Moves between elements:
$: soz->rep, nen->faf, rem->ruf, dem->fub, mig->lud, gaz->mig, guv->tis, baz->nul, pob->gur, tis->zom, zef->dem, laf->vib, vib->fim, faf->nuz, buf->ziv, lum->kud, git->vam, rep->toz, tek->rem, tuf->zod, kip->pob, fom->bib, vav->tuf, nul->vul, gif->fef, gem->lum, sot->gif, gud->git, dom->dul, ziv->lem, bib->rif, fes->dom
@: gur->ruf, soz->nen, nen->guv, rem->gif, dem->vib, mig->tuf, gaz->vav, kud->toz, guv->gem, baz->gud, pob->rem, dul->gur, tis->lum, lem->rif, zef->laf, vul->vam, laf->buf, vib->ziv, faf->tis, ruf->fef, buf->fom, lum->rep, vam->lud, git->mig, toz->nuz, fim->lem, rep->faf, rif->fub, tek->sot, tuf->nul, kip->tek, lud->zod, fom->zef, vav->baz, nul->git, nuz->zom, gif->dom, gem->soz, zom->kud, zod->vul, sot->fes, gud->gaz, dom->pob, ziv->bib, fub->fim, fef->dul, bib->dem, fes->kip
+: gur->bib, rem->zef, dem->fes, mig->soz, kud->tuf, pob->fom, dul->ziv, tis->gaz, lem->rem, vul->tis, vib->kip, faf->gud, ruf->dem, lum->vav, vam->lum, git->gem, toz->nul, fim->pob, rep->baz, rif->gif, tuf->nen, lud->rep, nul->guv, nuz->git, gif->laf, zom->mig, zod->faf, dom->buf, ziv->tek, fub->dom, fef->vib, bib->sot
&: gur->kud, soz->tek, nen->sot, rem->rep, dem->nul, mig->ziv, gaz->buf, kud->gur, guv->fes, baz->zef, pob->lum, dul->zom, tis->dom, lem->lud, zef->baz, vul->fub, laf->gud, vib->git, faf->gif, ruf->toz, buf->gaz, lum->pob, vam->fim, git->vib, toz->ruf, fim->vam, rep->rem, rif->zod, tek->soz, tuf->bib, kip->gem, lud->lem, fom->vav, vav->fom, nul->dem, nuz->fef, gif->faf, gem->kip, zom->dul, zod->rif, sot->nen, gud->laf, dom->tis, ziv->mig, fub->vul, fef->nuz, bib->tuf, fes->guv
%: gur->pob, rem->tek, dem->zef, mig->gaz, kud->lum, pob->kip, dul->dom, tis->guv, lem->ziv, vul->nul, vib->laf, faf->nen, ruf->rem, lum->gem, vam->git, git->gud, toz->rep, fim->vib, rep->soz, rif->bib, tuf->vav, lud->mig, nul->baz, nuz->faf, gif->sot, zom->tis, zod->tuf, dom->fes, ziv->buf, fub->dem, fef->gif, bib->fom
~: gur->lem, soz->vav, nen->baz, rem->bib, dem->gif, mig->lum, gaz->gem, kud->lud, guv->gud, baz->nen, pob->ziv, dul->fim, tis->git, lem->gur, zef->sot, vul->nuz, laf->fes, vib->dom, faf->nul, ruf->rif, buf->kip, lum->mig, vam->zom, git->tis, toz->zod, fim->dul, rep->tuf, rif->ruf, tek->fom, tuf->rep, kip->buf, lud->kud, fom->tek, vav->soz, nul->faf, nuz->vul, gif->dem, gem->gaz, zom->vam, zod->toz, sot->zef, gud->guv, dom->vib, ziv->pob, fub->fef, fef->fub, bib->rem, fes->laf

The rows follow the links: the fewer symbols apart two elements are, the more alike their rows tend to be.

Each row is also shifted at random along 2 hidden directions that mean nothing.

Each row, then its element:
-14 -10 -7 -9 0 14 7 24 16 -5 3 -19 5 3 -17 -5 19 -7 16 3 -7 0 17 -13 -3 -16 -11 1 9 3 -14 -8 -7 11 -5 -21 10 -2 -19 23 5 -22 -2 -1 8 -2 -3 3 3 -12 -1 -4 4 -14
element: gaz
-13 -8 -10 -5 -6 10 3 -5 -4 4 -12 -3 6 -2 -6 12 10 -4 19 2 -10 -9 -1 -15 -15 2 -27 1 24 12 9 8 -5 5 -4 -12 -3 -4 -9 9 15 -1 6 -4 14 -4 -14 1 -6 -5 18 -9 29 -20
element: lud
-21 -4 -13 -7 6 5 8 7 0 34 -6 1 7 -6 12 -1 -18 -6 5 6 0 5 -5 4 -5 35 -15 0 2 14 25 9 -10 2 5 -19 5 7 13 -11 -8 8 0 -15 10 4 -21 5 -6 -16 2 1 -14 -7
element: vav
-15 4 -7 0 6 -2 5 4 13 17 4 -10 7 12 9 13 -2 -4 7 -9 -12 -15 -4 -4 26 24 -5 5 12 2 9 0 -1 17 2 7 19 15 18 4 3 -4 -7 -8 4 -10 -7 0 -20 -2 -3 -20 21 -7
element: soz
5 9 -1 3 1 -9 7 10 10 -14 22 -11 7 2 -8 -10 -12 8 -20 -8 4 0 5 -1 18 -9 9 -3 -14 -5 -32 4 6 -3 3 10 13 11 -4 11 -9 -21 -19 -14 0 7 23 -2 19 -6 -24 -6 -25 17
element: tek
-4 -17 9 -8 0 5 1 7 -8 1 -10 4 -15 -4 -1 -11 14 -3 4 10 -1 7 11 -5 -13 -11 2 -7 -5 3 13 -10 -8 -10 -3 -9 -8 -8 -11 -6 -2 5 10 12 -3 -7 -6 5 -13 3 -2 14 -12 -15
element: git
4 -2 -6 -2 -7 -6 1 -13 -13 12 -7 5 9 -13 3 -11 -32 6 -10 3 12 17 -11 9 -17 14 -11 -8 -16 17 3 25 1 -19 4 -10 -12 2 -4 -19 -14 12 2 -14 15 20 0 -7 20 -16 -9 16 -38 18
element: rif
11 13 -3 11 -9 -4 -4 -21 -3 -5 5 12 -5 -1 5 10 -7 3 -9 -3 3 -2 -6 10 10 6 8 1 -9 -7 -12 11 8 0 -2 11 -3 -2 15 -4 7 -3 3 7 2 7 12 -11 8 6 5 -2 7 13
element: fef
20 10 -2 16 -11 -3 -7 -26 -16 10 0 15 -11 -8 11 -3 -18 0 7 -1 -2 3 -28 22 -10 12 1 4 7 -7 5 2 2 -7 -1 14 -18 11 19 -9 3 19 7 7 -13 3 -2 5 11 7 14 -1 -7 14
element: dul
1 6 8 -10 10 -4 0 14 -8 -24 -4 -7 9 5 -9 3 4 16 -15 -11 21 1 23 -11 -6 -14 4 -5 -11 11 0 1 4 5 -3 -1 4 -14 -19 1 -2 -9 -11 -7 12 7 6 -2 9 -3 -9 9 15 -2
element: bib
-5 -5 1 -12 5 7 -4 17 -19 10 -21 -7 5 10 3 15 13 0 27 -7 -3 -14 0 -13 -9 18 -12 11 27 20 45 -7 -7 27 -2 -2 0 -4 1 2 9 15 8 -8 7 -18 -29 16 -21 8 24 -13 58 -30
element: mig
4 10 3 5 1 -1 3 5 22 -27 25 5 -7 3 -8 -9 5 -1 -23 -3 9 7 15 5 32 -20 22 -2 -22 -19 -40 -6 8 -3 -5 5 12 -1 2 10 1 -28 -11 2 -5 6 25 -9 12 0 -17 3 -15 17
element: sot
-15 -7 -13 0 -3 17 11 17 3 20 -14 11 -5 2 3 3 2 -18 25 8 -2 4 -7 5 -7 18 -9 4 9 4 26 -1 -14 18 -3 -21 -5 1 16 -3 12 7 11 5 -1 -10 -28 19 -9 4 29 -4 27 -16
element: gud
8 -4 10 -1 3 -3 -3 -9 -5 20 -8 6 -18 -1 15 -14 -6 -6 7 11 -15 -5 -14 1 -8 9 7 10 5 -10 18 -14 -5 -10 8 17 -9 10 11 -12 -14 31 12 13 -16 -10 -6 7 -24 9 -1 1 -24 -6
element: tis
12 10 -1 6 0 7 -8 11 -24 -6 -14 11 -1 -4 2 5 4 2 5 -5 17 2 -1 4 -18 -5 8 6 -1 10 24 -9 0 12 -13 -6 -7 -16 0 -7 8 13 8 3 -11 -3 -10 12 10 10 19 7 42 -5
element: vib
8 -14 15 -15 7 -4 -1 2 12 -21 14 -27 -5 8 -11 -13 15 10 -2 6 -17 -7 10 -19 1 -30 2 -1 3 -13 -23 -14 4 -18 8 15 3 4 -29 18 -14 -3 -4 6 -8 -10 23 -5 -13 3 -30 -3 -35 -6
element: lum
-20 -16 0 -9 -1 3 3 -10 2 9 -8 -1 12 -6 1 9 -2 -2 0 4 -4 3 6 -7 -6 8 -22 -9 -1 13 2 19 -7 -7 5 -7 -3 1 -5 -6 -4 -4 1 1 22 6 -3 -15 -7 -12 -5 4 -15 -5
element: zod

Start, symbols taken left to right, then the element you end at.
Answer with the element's name.
6 3 -7 10 -10 8 5 14 1 -5 0 5 -2 -9 -9 -11 0 -9 1 10 18 9 0 9 -10 -2 9 3 -9 -3 -4 -7 -4 4 -11 -18 -9 -4 -8 7 4 -3 1 -2 -10 6 -6 14 24 -1 12 7 -2 5
~ &: guv
4 8 -16 4 -14 2 -5 -2 -21 14 -12 3 11 -10 1 8 -13 7 16 -3 9 0 -13 7 -24 14 -19 10 14 14 20 14 1 9 -11 -4 -9 0 1 1 14 15 5 -16 10 4 -12 7 18 1 27 -3 32 -8
& & +: rem
1 10 6 -6 4 4 -3 15 -3 -26 -3 3 0 9 -8 13 14 5 -12 -10 20 2 27 -5 3 -17 16 -6 -17 7 9 -6 7 13 -9 -7 6 -24 -6 -3 9 -13 -2 4 2 1 6 -3 1 8 13 13 41 -6
% & ~ ~: baz
21 4 13 5 4 -1 -8 1 -1 -28 12 -1 -10 5 -7 -12 12 10 -9 -4 4 1 10 -4 7 -34 25 1 -7 -16 -20 -19 8 -10 -6 18 -4 -10 -16 11 -2 -3 0 7 -15 -6 21 1 8 16 -7 4 -5 8
+ ~ ~: buf
-1 -4 0 6 0 4 4 3 13 5 11 0 -9 3 2 -3 7 -18 10 9 -23 -6 -6 7 15 4 9 7 8 -17 -9 -15 -4 0 3 7 0 6 7 8 5 -1 6 13 -14 -8 -6 3 -12 7 0 -5 -3 -2
@ ~ &: buf
-7 10 -3 6 -2 7 4 19 10 -21 9 7 3 5 -16 9 7 -4 -10 -2 19 7 23 5 13 -14 12 -3 -16 -2 -14 2 5 15 -13 -17 8 -15 1 6 14 -31 -7 2 4 11 4 0 17 -3 5 7 29 2
~ @ & @: gem
3 15 -18 7 -1 8 3 17 -19 21 -11 7 11 -4 3 6 -17 1 18 -5 9 -3 -27 18 -12 34 -8 15 15 19 36 4 -4 27 -9 -14 0 11 9 -1 11 13 6 -23 -2 1 -29 24 16 -5 29 -8 48 -6
& &: buf
-16 -5 11 -7 7 4 0 14 11 -16 -6 2 1 15 -8 15 31 -6 -3 -4 4 -4 32 -18 6 -15 4 -10 -6 5 10 -6 -2 17 -2 -11 15 -28 -7 -1 13 -11 -3 18 9 -10 -2 -2 -22 7 13 2 43 -25
$ ~ %: faf
-7 2 -5 -4 -2 0 6 21 12 -27 14 -14 13 -2 -22 -1 3 7 -18 -2 18 8 25 -10 7 -21 3 -6 -20 4 -27 6 9 1 -3 -18 9 -6 -21 14 0 -37 -15 -7 6 17 13 -6 22 -15 -17 4 -5 7
$ $ & &: rif
2 -13 0 -1 -3 -4 0 -18 10 -4 4 -12 -4 -3 -2 -1 3 3 8 7 -21 -4 -6 -9 2 -11 -13 3 13 -9 -24 7 -3 -18 4 12 -4 11 -10 11 -9 4 3 6 3 -3 17 -8 -4 -5 -14 -10 -31 1
& +: bib
-7 -16 9 -13 16 -1 1 5 -3 13 -10 -8 2 -2 5 -16 -4 9 -11 7 0 5 10 -12 -12 2 -3 -8 -16 12 12 5 -10 -20 12 -8 0 -3 -14 -13 -21 9 5 -2 3 3 -3 -3 -14 -15 -27 12 -38 -9
@ @: git
10 8 -1 0 5 -1 -5 15 -20 -13 -7 -11 7 4 -11 5 10 14 3 -12 18 -1 5 -7 -11 -11 -5 8 7 12 15 -6 1 17 -12 -2 2 -10 -18 9 6 2 -3 -9 1 -5 -2 11 9 5 10 1 45 -13
+ $ ~: bib
-4 -6 -2 -1 0 -3 0 -27 9 17 -2 8 -8 0 13 2 -6 -10 -2 7 -17 3 -17 10 7 13 -2 -6 -1 -7 0 6 -6 -11 10 7 -6 7 24 -20 -7 11 6 16 3 -2 2 -11 -16 4 -7 0 -29 7
& ~: fub
